Below is a small trained network, with its code and all its weights. Each question gives an input and a target symbol and asks what happens when units are switched off, that is, made to give their printed mean instead of their output.

import numpy as np


def w(rows, s, z=0):
    codes = np.array(rows[::2]) - 128.0
    scale = np.full(codes.shape[1], s)
    scale[-1] = z or s
    return codes * scale


def f(y):
    return np.maximum(y, 0)


def softmax(a):
    e = np.exp(a - a.max(-1, keepdims=True))
    return e / e.sum(-1, keepdims=True)


def log_softmax(a):
    a = a - a.max(-1, keepdims=True)
    return a - np.log(np.exp(a).sum(-1, keepdims=True))


def net(x, mask):
    ids = ['αβγεηθμπστφψω'.index(c) for c in x.split()]
    T = len(ids)
    res = E[ids] + P[:T]
    r = res
    for j in range(3):
        rows = slice(2 * j, 2 * j + 2)
        q, k, v = (r @ M[0][rows].T for M in (Q, K, V))
        z = softmax(np.where(np.tri(T) > 0, q @ k.T / 2**0.5, -1e9)) @ v
        o = O[0][rows]
        res = res + np.where(mask[j], z, o[:, -1]) @ o[:, :-1]
    y = f(res @ A[0][:, :-1].T + A[0][:, -1])
    res = res + np.where(mask[3:19], y, B[0][:, -1]) @ B[0][:, :-1]
    return log_softmax(res[-1] @ U[:, :-1].T + U[:, -1])


Q, K, V, O, A, B = {}, {}, {}, {}, {}, {}
E = w([
[137,70,100,140,49,36,166,133,87,110,94,136],'α',
[103,152,135,109,114,58,135,221,196,83,72,128],'β',
[98,183,67,67,138,119,73,114,190,133,67,150],'γ',
[113,85,95,110,138,87,55,155,145,132,95,148],'ε',
[29,131,153,32,184,102,93,48,120,117,167,69],'η',
[118,116,119,136,64,138,82,60,78,181,125,130],'θ',
[119,165,135,137,60,136,192,82,123,144,64,140],'μ',
[142,149,31,211,145,151,123,125,154,227,150,157],'π',
[109,177,104,119,222,124,126,72,188,170,224,157],'σ',
[88,91,214,90,145,118,155,207,102,255,167,151],'τ',
[96,123,81,118,124,167,234,103,2,177,249,59],'φ',
[132,37,209,128,157,122,212,195,105,53,240,156],'ψ',
[110,106,97,161,154,237,139,96,106,65,155,182],'ω',
],0.0042)
P = w([
[95,188,101,161,95,17,52,119,39,96,153,182],'0',
[121,173,123,86,82,101,151,148,180,113,158,89],'1',
[124,182,153,185,166,91,133,135,83,122,101,157],'2',
[3,79,39,127,90,116,139,124,153,158,154,154],'3',
[162,113,168,97,127,188,159,119,172,137,146,98],'4',
[151,152,193,177,214,185,159,117,83,146,106,170],'5',
[21,27,85,140,113,215,145,111,170,179,153,153],'6',
[185,59,151,110,170,221,199,96,176,156,117,95],'7',
],0.0049)
Q[0] = w([
[161,89,145,97,109,105,105,109,123,117,150,96],'head 0',
[72,3,98,113,78,147,91,117,112,127,161,124],'head 0',
[94,176,149,177,173,147,129,133,74,107,114,175],'head 1',
[22,84,84,95,66,145,167,126,186,147,181,132],'head 1',
[230,159,133,96,151,103,104,124,132,125,91,67],'head 2',
[60,43,104,78,55,158,153,114,226,167,156,116],'head 2',
],0.054)
K[0] = w([
[150,75,127,101,143,112,137,101,151,150,68,72],'head 0',
[153,67,145,141,196,222,195,115,166,171,121,112],'head 0',
[96,175,108,155,57,126,70,146,97,76,195,184],'head 1',
[146,84,146,116,170,253,144,141,118,124,135,110],'head 1',
[165,96,101,102,156,38,146,134,141,148,69,86],'head 2',
[193,50,165,116,191,212,204,103,177,175,107,109],'head 2',
],0.044)
V[0] = w([
[152,159,91,147,164,138,165,179,182,152,163,122],'head 0',
[109,168,156,80,92,143,183,98,154,117,73,103],'head 0',
[114,107,198,118,94,72,185,190,109,206,135,121],'head 1',
[116,123,156,107,163,100,38,148,192,168,67,156],'head 1',
[81,128,161,90,218,114,113,115,151,99,208,113],'head 2',
[138,64,155,129,118,125,139,167,151,2,87,141],'head 2',
],0.027)
O[0] = w([
[123,189,173,142,165,143,145,181,56,112,71,142,65],'head 0',
[138,136,201,182,176,76,96,68,149,98,162,99,5],'head 0',
[211,82,57,69,90,219,39,123,94,106,105,77,159],'head 1',
[160,224,84,229,188,160,100,128,140,228,96,42,5],'head 1',
[175,162,2,76,202,61,193,82,161,132,132,151,254],'head 2',
[233,210,161,83,31,175,199,106,139,187,141,163,25],'head 2',
],0.0076,0.0043)
A[0] = w([
[170,200,153,115,104,164,129,156,190,145,128,70,49],'neuron 0',
[157,154,160,157,126,124,110,146,138,165,118,141,53],'neuron 1',
[63,192,171,172,150,151,94,179,37,122,105,146,49],'neuron 2',
[198,233,176,177,151,109,92,108,43,132,135,119,164],'neuron 3',
[159,95,225,150,152,147,180,121,131,145,80,138,52],'neuron 4',
[163,194,191,94,165,83,117,75,136,88,137,45,51],'neuron 5',
[127,193,153,245,151,93,117,88,63,160,154,159,54],'neuron 6',
[88,173,148,149,97,101,174,124,142,114,155,164,128],'neuron 7',
[228,190,154,121,152,120,142,196,123,67,180,90,1],'neuron 8',
[207,152,235,134,96,100,106,92,88,106,134,75,55],'neuron 9',
[136,135,97,174,89,150,128,140,175,170,148,126,89],'neuron 10',
[43,111,126,194,125,129,119,143,163,132,119,96,66],'neuron 11',
[79,210,126,172,111,164,125,130,181,170,135,83,119],'neuron 12',
[109,159,127,182,193,112,124,142,46,123,108,166,54],'neuron 13',
[107,147,161,114,55,191,104,148,145,120,140,116,97],'neuron 14',
[163,156,236,183,117,91,59,103,97,90,150,93,142],'neuron 15',
],0.012,0.0082)
B[0] = w([
[153,96,114,192,157,161,165,123,125,6,64,144,148],'neuron 0',
[72,132,106,103,119,137,118,90,171,145,136,113,132],'neuron 1',
[202,23,103,164,155,74,162,61,143,131,54,147,147],'neuron 2',
[172,189,147,174,160,133,20,111,151,111,211,232,148],'neuron 3',
[115,144,53,120,129,79,92,142,100,92,151,88,148],'neuron 4',
[85,199,172,112,104,168,114,173,55,71,92,112,152],'neuron 5',
[160,66,139,26,144,132,119,119,216,60,138,51,147],'neuron 6',
[138,109,165,130,162,196,112,121,151,154,74,116,255],'neuron 7',
[149,100,187,127,183,85,94,180,179,124,167,12,137],'neuron 8',
[127,142,66,89,137,176,168,233,178,143,81,207,139],'neuron 9',
[84,129,148,149,117,83,146,165,89,144,93,100,155],'neuron 10',
[125,190,107,159,74,168,163,186,179,92,161,126,192],'neuron 11',
[151,66,148,85,110,82,149,185,53,193,150,137,176],'neuron 12',
[142,217,185,72,119,134,117,108,59,93,112,91,166],'neuron 13',
[113,177,140,133,98,51,76,54,154,133,113,110,168],'neuron 14',
[154,86,121,138,179,184,206,58,45,145,204,101,157],'neuron 15',
],0.016,0.0062)
U = w([
[111,140,168,125,58,80,60,51,149,143,113,88,156],'α',
[192,147,163,190,164,109,72,150,97,118,165,225,151],'β',
[198,122,169,85,142,109,128,161,188,119,173,51,70],'γ',
[102,103,136,140,99,80,161,205,67,207,133,98,129],'ε',
[111,125,33,159,241,5,177,62,222,171,152,136,124],'η',
[77,172,99,192,72,170,121,206,201,76,171,132,126],'θ',
[124,108,147,193,119,166,180,49,64,134,211,74,140],'μ',
[172,106,116,182,111,112,175,125,118,62,36,110,59],'π',
[83,240,152,87,170,128,134,139,57,74,119,105,133],'σ',
[147,94,38,133,154,209,5,132,94,145,79,26,119],'τ',
[61,30,145,92,133,95,111,162,100,36,146,183,42],'φ',
[222,176,73,29,24,182,198,103,117,151,143,238,74],'ψ',
[99,118,229,113,178,208,147,117,180,178,63,154,255],'ω',
],0.0029,0.0035)

Each question gives the input, a string of symbols that net reads in full, and the target symbol t.
The units are the heads (2 rows each of Q, K, V and O) and the neurons (one row each of A and B). Each row of codes is followed by its name. A weight is (code - 128) times the scale printed after its matrix; where a second scale follows, it is the last column's (O, A, B and U).
mask holds one flag per unit, heads first, then neurons. A switched-off unit (its flag False) gives its mean, the last column of its rows in O or B, instead of its output. The means were averaged over made-up inputs and are rounded, as every weight is.
A unit's drop is (log p(t) with every unit on - log p(t) with that unit switched off) / (log p(t) with every unit on - log p(t) with every unit switched off).
The circuit of an input: a set's keep is (log p(t) with only the set's units on - log p(t) with every unit switched off) / (log p(t) with every unit on - log p(t) with every unit switched off). Starting from the 12 units with the biggest drops (on a tie, the unit counted first), units are removed one at a time, each time the one whose removal leaves the highest keep (on an exact tie, the one counted first), for as long as the keep stays at least 0.8.
units of the circuit, in order: the units of the circuit, biggest drop first
k most important neurons: the k neurons with the biggest drops, biggest first
which heads matter: for each layer, one digit per head in row order, 1 if its drop is at least 0.15 and else 0, layers parted by /
input ε ω μ, target ε: 2 most important neurons	neuron 12; neuron 10
input φ ε τ ω τ, target τ: which heads matter	010
input ε ε ω, target ε: which heads matter	110
input π π ε μ, target π: which heads matter	101
input σ τ γ φ, target φ: which heads matter	011
input γ α θ, target γ: which heads matter	010
input σ ω ω σ σ η, target σ: which heads matter	011
input τ ε α φ β ψ ε θ, target μ: which heads matter	101
input ω τ γ η, target τ: units of the circuit, in order	head 1
input θ σ τ η β, target π: which heads matter	111
input ε ω ψ η μ η, target ε: which heads matter	110
input σ ω π π τ γ, target σ: units of the circuit, in order	neuron 13; head 2; head 1
input ψ γ ψ π, target ψ: which heads matter	011
input φ φ β μ φ ω τ, target ω: which heads matter	010
input η σ π η α ω ε, target ω: units of the circuit, in order	head 1; neuron 7; head 2
input ω ε σ, target ω: which heads matter	010
input ω μ η ω ψ ψ ε, target ψ: units of the circuit, in order	head 2
input ψ ω β η ω θ, target ψ: units of the circuit, in order	head 2; head 0
input ω ω φ, target ω: units of the circuit, in order	head 1; neuron 7
input σ η ω φ θ θ π, target π: units of the circuit, in order	neuron 2; head 0; head 2; neuron 11
input α ε ω, target α: units of the circuit, in order	head 2; neuron 14; head 0
input τ ω π φ η θ, target τ: units of the circuit, in order	head 1
input ε θ φ ω ω, target ω: units of the circuit, in order	neuron 7; head 1
input γ β α, target γ: units of the circuit, in order	head 1; neuron 6
input ψ γ φ η, target φ: units of the circuit, in order	head 1; head 2
